Moves between objects:
fol y gon
fol u pir
fol d zil
fol o lok
fol v tol
fiz y piz
fiz d dep
fiz o rav
fiz c nol
tif y nub
tif u zop
tif d bez
tif o zin
tif v dig
tif c kep
zil y fol
zil u maf
zil d gon
zil o viz
zil v tez
seg y tak
seg d kiz
seg o dev
seg v pil
seg c tik
fav y fop
fav u sak
fav d fon
fav v pul
fav c bok
fon y fav
fon u vef
fon d fop
fon v kal
fon c gof
vef y sak
vef u nub
vef d zin
vef o fon
vef v suv
vef c fik
fot y kul
fot u lok
fot d zor
fot v nok
nub y bez
nub u pil
nub d tif
nub o vef
nub v mam
nub c dev
gof y bok
gof u fik
gof d tib
gof v fon
gof c pon
kiz y seg
kiz d tak
kiz o kep
kiz v zop
kiz c tel
fik y kur
fik u dev
fik d ses
fik o gof
fik v vef
fik c vep
giv y nok
giv u rek
giv d pon
giv v bok
giv c zor
gon y zil
gon u ren
gon d fol
gon o ged
gon v kas
pir y ren
pir d maf
pir o fol
pir v tel
vep y rek
vep u kas
vep d vub
vep o pon
vep v fik
vep c ged
dev y ler
dev u seg
dev d kep
dev o fik
dev v nub
dev c kas
vub y vep
vub u tol
vub d rek
vub o nok
vub v ses
vub c lok
ren y maf
ren d pir
ren o gon
ren v tik
rek y vub
rek u tez
rek d vep
rek o giv
rek v kur
rek c viz
nol y zop
nol d pil
nol o bez
nol v fiz
nol c tak
tek y daz
tek u rav
tek d suv
tek o pul
tek c sak
daz y suv
daz u dig
daz d tek
daz o vav
daz c zin
kep y dev
kep u kiz
kep d ler
kep o ses
kep v tif
kep c tol
tak y kiz
tak d seg
tak o ler
tak v nol
tak c pag
tib y gof
tib u ses
tib d bok
tib v fop
tib c nok
lok y ged
lok u fol
lok d viz
lok o fot
lok v vub
tez y tol
tez u pag
tez d kas
tez o rek
tez v ler
tez c zil
kul y zor
kul u ged
kul d fot
kul v pon
nok y pon
nok u vub
nok d giv
nok v tib
nok c fot
maf y pir
maf d ren
maf o zil
maf v pag
kur y ses
kur u ler
kur d fik
kur o bok
kur v sak
kur c rek
vav y kal
vav u daz
vav d pul
vav c fop
pil y nol
pil d zop
pil o nub
pil v dep
pil c seg
dig y mam
dig u piz
dig d rav
dig o daz
dig c tif
pag y tel
pag d tik
pag o tez
pag v tak
pag c maf
pul y vav
pul u tek
pul d kal
pul c fav
kas y tez
kas u tik
kas d tol
kas o vep
kas v dev
kas c gon
viz y lok
viz u zil
viz d ged
viz o zor
viz v rek
zor y fot
zor u viz
zor d kul
zor v giv
zop y pil
zop d nol
zop o tif
zop v piz
zop c kiz
bok y tib
bok u kur
bok d gof
bok v fav
bok c giv
tel y tik
tel d pag
tel o tol
tel v kiz
tel c pir
dep y fiz
dep d piz
dep o mam
dep c pil
pon y giv
pon u vep
pon d nok
pon v gof
pon c kul
piz y dep
piz d fiz
piz o dig
piz c zop
fop y fon
fop u zin
fop d fav
fop v vav
fop c tib
mam y rav
mam u dep
mam d dig
mam o suv
mam c nub
bez y tif
bez u nol
bez d nub
bez o sak
bez v rav
bez c ler
rav y dig
rav u fiz
rav d mam
rav o tek
rav c bez
tik y pag
tik d tel
tik o kas
tik v seg
tik c ren
sak y zin
sak u bez
sak d vef
sak o fav
sak v tek
sak c kur
ged y viz
ged u gon
ged d lok
ged o kul
ged v vep
tol y kas
tol u tel
tol d tez
tol o vub
tol v kep
tol c fol
zin y vef
zin u tif
zin d sak
zin o fop
zin v daz
zin c ses
suv y tek
suv u mam
suv d daz
suv o kal
suv c vef
ses y fik
ses u kep
ses d kur
ses o tib
ses v zin
ses c vub
kal y pul
kal u suv
kal d vav
kal c fon
ler y kep
ler u tak
ler d dev
ler o kur
ler v bez
ler c tez

In the rows, 65 means zero.

The rows follow the links: the fewer symbols apart two objects are, the more alike their rows tend to be.

Named rows; a name shown again gets a slightly different row:
fav:   78    75    61    57    75    47    89    47    52    58    98    70    87    61    59    89    19    44    89    63    56    70    30    82    65    46    92    54    54    56    94    65    50    79    60    79    41    51    56    53    76   101    76    73    93    77    69    77    85    89    82    52    72    44    62
sak:   77    82    57    72    78    32    92    45    31    47   101    41    83    60    50    87    37    55    76    66    61    84    55    71    72    56    95    40    69    56    96    70    45    77    40    74    52    42    60    69    96    88    73    70    78    82    69    64    80    82    81    46    81    36    62
kur:   79    81    54    60    79    41   100    43    43    41    98    37    91    60    48    83    47    68    81    75    59    66    53    72    63    39    86    62    70    60   104    66    55    78    50    72    48    31    52    71    66    89    98    90    72    86    83    61    84    61    85    48    48    37    47
mam:   75    56    66    77    83    60    35    61    68    81    59    53    52    68    38    82    61    56    49    55    69    83    86    81    72    92    43    37    70    57    75    92    57    71    60    56    57    95    78    63    92    50    30    36    57    46    66    57    62    82    38    78   118    80    73
kas:   81    59    59    59    71    73    41    79    83    73    53    51    54    77    37    51    95    78    42    81    63    64    89    78    39    70    14    95    80    60    80    73    78    66    69    59    59    80    78    88    29    36    69    71    62    38    70    66    53    28    34    71    63    86    66
tak:   59    69    49    57    62    34    83    51    60    57    58    40    79    79    57    50    86    86    80    75    91    75   106    37    81    54    70    72    54    90    78    90    46    61    40    82    88    78    85    90    78    58    78    60    52   108    45    54    73    30    62    60    74    43    71
rek:   77    81    55    46    68    56    93    59    55    40    91    49    77    63    44    72    63    88    69    91    64    64    38    70    56    49    77    87    79    63    83    67    65    66    55    62    55    30    55    82    39    88   102   101    70    95    72    66    71    62    81    50    30    32    45
kiz:   42    67    63    85    48    73    71    73    67    68    30    59    61    74   102    41    98    79    68    58    83    60   117    27    90    59    68    69    49    88    40    50    63    60    63    67    96    85    85    68    83    36    61    53    57    67    58    51    60    35    64    70    56    76    83
viz:   68    71    60    41    72    58    90    64    61    47    83    70    61    54    47    73    76    83    67    92    65    60    27    76    55    66    69    93    85    62    60    77    76    55    58    58    59    26    53    78    34    83    91   100    44   107    60    64    53    71    86    66    41    36    44
vep:   81    61    69    58    79    80    43    75    82    72    80    62    62    69    37    66    68    73    46    73    45    59    50   107    29    66    23    91    77    46    86    62    78    71    84    61    36    55    66    78    12    49    74    79    80    33    85    77    60    50    42    66    49    85    56
zin:   54    75    79   104    52    79    70    69    52    62    65    65    70    61   102    79    50    56    67    37    48    58    66    59    73    63   104    27    63    69    50    26    63    72    74    56    71    60    50    38   104    73    61    52    77    25    85    62    76    89    84    63    52    83    76
maf:   56    64    51    41    62    45    79    61    68    53    54    69    55    65    60    45    99    90    67    87    97    68    75    38    80    70    59    97    69    86    54    92    67    53    46    70    87    64    84    93    47    63    75    80    31   123    37    55    47    48    65    75    61    45    57

Each walk starts at a row. The symbols on each line, taken left to right, move it on to the next object.
Each answer is a row, close to the row of the object it stands for.
new walk
  51    73    77    92    61    74    58    71    54    69    66    70    51    60    93    85    48    48    62    41    55    63    51    62    80    81   104    23    72    59    40    49    70    72    67    52    74    60    56    37   115    75    34    47    62    41    74    60    63   112    83    78    73    83    76
y c c v v c y v ->   72    77    61    65    81    33    78    42    40    44    90    55    72    47    46    95    35    50    71    62    62    75    45    69    77    67    98    33    78    57    78    91    45    74    40    71    54    52    55    57   104    94    56    65    54    91    63    63    71   107    79    64    93    41    63
d d c u d ->   66    82    46    78    72    28    89    40    40    44    79    26    73    69    41    81    62    75    75    74    85    80    89    42    79    63    86    37    65    72    87    87    48    75    33    72    69    61    76    74   107    70    66    67    54    99    54    45    74    60    69    55    91    37    68
new walk
  63    56    54    54    67    72    49    74    87    80    42    60    55    80    54    42    95    84    56    77    80    62   103    58    65    68    17    90    65    77    65    82    71    52    71    70    77    96    92    91    38    33    68    61    57    69    52    65    55    23    34    71    72    76    69
o y y d u ->   57    67    46    49    64    48    81    56    67    48    54    52    73    73    61    49    94    84    75    82    93    67    92    33    76    59    52    90    62    87    67    90    56    59    41    81    84    67    83    95    49    53    76    80    41   115    43    58    57    28    61    63    61    42    62
o u d o c ->   77    55    63    45    75    77    37    86    80    76    55    68    39    67    39    52   101    84    41    85    70    66    65    85    45    82    16   102    84    59    57    85    85    60    70    56    62    73    76    85    18    45    65    77    46    62    63    67    39    51    41    78    65    78    57
new walk
  63    57    57    72    67    63    44    61    75    84    48    43    69    81    50    54    75    68    61    54    82    75   116    53    75    73    30    55    53    80    70    89    51    68    57    72    69   108    97    83    80    31    45    37    65    56    48    56    63    47    29    66   108    79    75
o d v c c u o d ->   70    78    42    64    75    33    95    47    43    39    76    27    79    72    49    68    78    89    71    80    78    75    89    43    76    50    73    60    67    76    90    84    49    69    40    78    61    49    71    86    79    65    90    80    58   100    61    45    75    34    70    50    61    34    59
y u o y y c ->   70    78    47    57    67    42    94    54    52    33    67    42    66    68    42    56    90    96    70    95    82    68    71    50    66    57    67    89    74    71    78    76    61    64    42    71    71    45    74    94    54    69    93    99    48   105    56    53    61    37    77    53    42    37    49
new walk
  58    66    81    77    59    77    64    66    64    78    76    93    65    53    87    78    28    35    72    34    49    63    32    79    72    69   104    37    56    57    52    43    65    73    80    55    64    61    41    29    93    85    43    53    83    45    79    73    75   108    90    65    71    77    78
d d y y c ->   62    73    83    78    59    80    74    66    61    72    76    85    74    53   100    77    26    41    78    34    42    55    31    78    65    52    96    44    52    51    58    33    61    72    79    67    61    55    46    32    84    84    64    54    92    31    80    73    78    94    88    62    53    73    71
c v y d y y d c ->   86    58    67    55    76    80    54    68    75    83    90    79    78    61    58    75    33    42    73    56    36    60    38   106    37    55    44    71    50    45    91    58    68    75    87    75    32    66    57    56    41    73    71    59   108    32    80    85    83    70    62    58    73    73    62
new walk
  66    50    62    41    65    67    47    78    82    80    40    71    55    69    49    40   106    84    52    79    84    68    84    64    63    78    18    96    75    72    52    89    78    51    64    69    69    94    83    86    31    41    61    64    43    75    49    65    44    42    37    78    75    71    61
o y o d o ->   84    59    79    34    75    88    47    78    86    79    82    91    61    52    56    67    54    54    58    74    52    59    18   110    38    59    38    91    68    46    75    59    77    65    88    59    43    65    51    63    15    81    65    78    79    54    71    86    61    78    59    66    52    72    56
u u y o d ->   84    58    68    43    77    81    45    83    80    78    65    81    52    61    33    63    77    73    47    84    54    61    34   100    35    74    32   100    81    49    64    67    86    59    81    51    48    59    59    73    14    60    68    84    63    47    76    74    45    67    49    69    49    72    52
new walk
  72    67    66    52    80    48    77    47    53    61    99    76    77    48    62    88    18    41    76    58    60    72    24    87    72    64    97    42    66    49    79    74    52    76    56    70    54    50    45    47    79   100    60    64    83    84    65    73    82   102    83    60    88    42    61
y d c c c ->   78    71    62    40    74    60    91    59    67    53    97    80    81    58    62    69    40    62    87    76    56    60    19    83    51    41    77    83    64    56    90    60    67    66    71    80    42    38    45    58    33   102    93    91    83    83    70    78    74    72    86    55    44    40    53
d d v u u ->   47    73    72   103    41    77    71    72    61    51    35    54    65    76   105    57    90    76    57    54    61    49   100    28    77    56    87    57    64    82    44    29    67    64    72    60    90    57    66    60    86    43    65    62    64    37    79    48    66    41    80    68    28    85    73
new walk
  70    54    57    68    71    65    51    65    78    80    46    51    67    79    59    49    90    76    63    66    78    69   120    52    65    70    22    72    56    79    73    82    64    59    61    78    68   104    91    86    62    27    54    44    66    55    58    58    62    23    31    64    93    79    74
y o d u c v o ->   76    62    60    74    82    70    40    67    73    77    64    40    69    81    36    64    82    78    53    69    62    72   106    78    47    68    15    65    66    66    95    67    64    72    71    63    50    85    85    89    52    31    62    54    71    28    75    62    63    34    27    58    73    83    66
v v y u y o ->   44    65    67   103    50    65    55    70    56    64    42    65    50    64    87    71    72    64    52    43    67    70    85    43    85    84   101    24    69    76    36    59    59    70    57    56    87    73    66    48   122    59    36    43    46    53    64    52    59    93    67    77    82    80    82
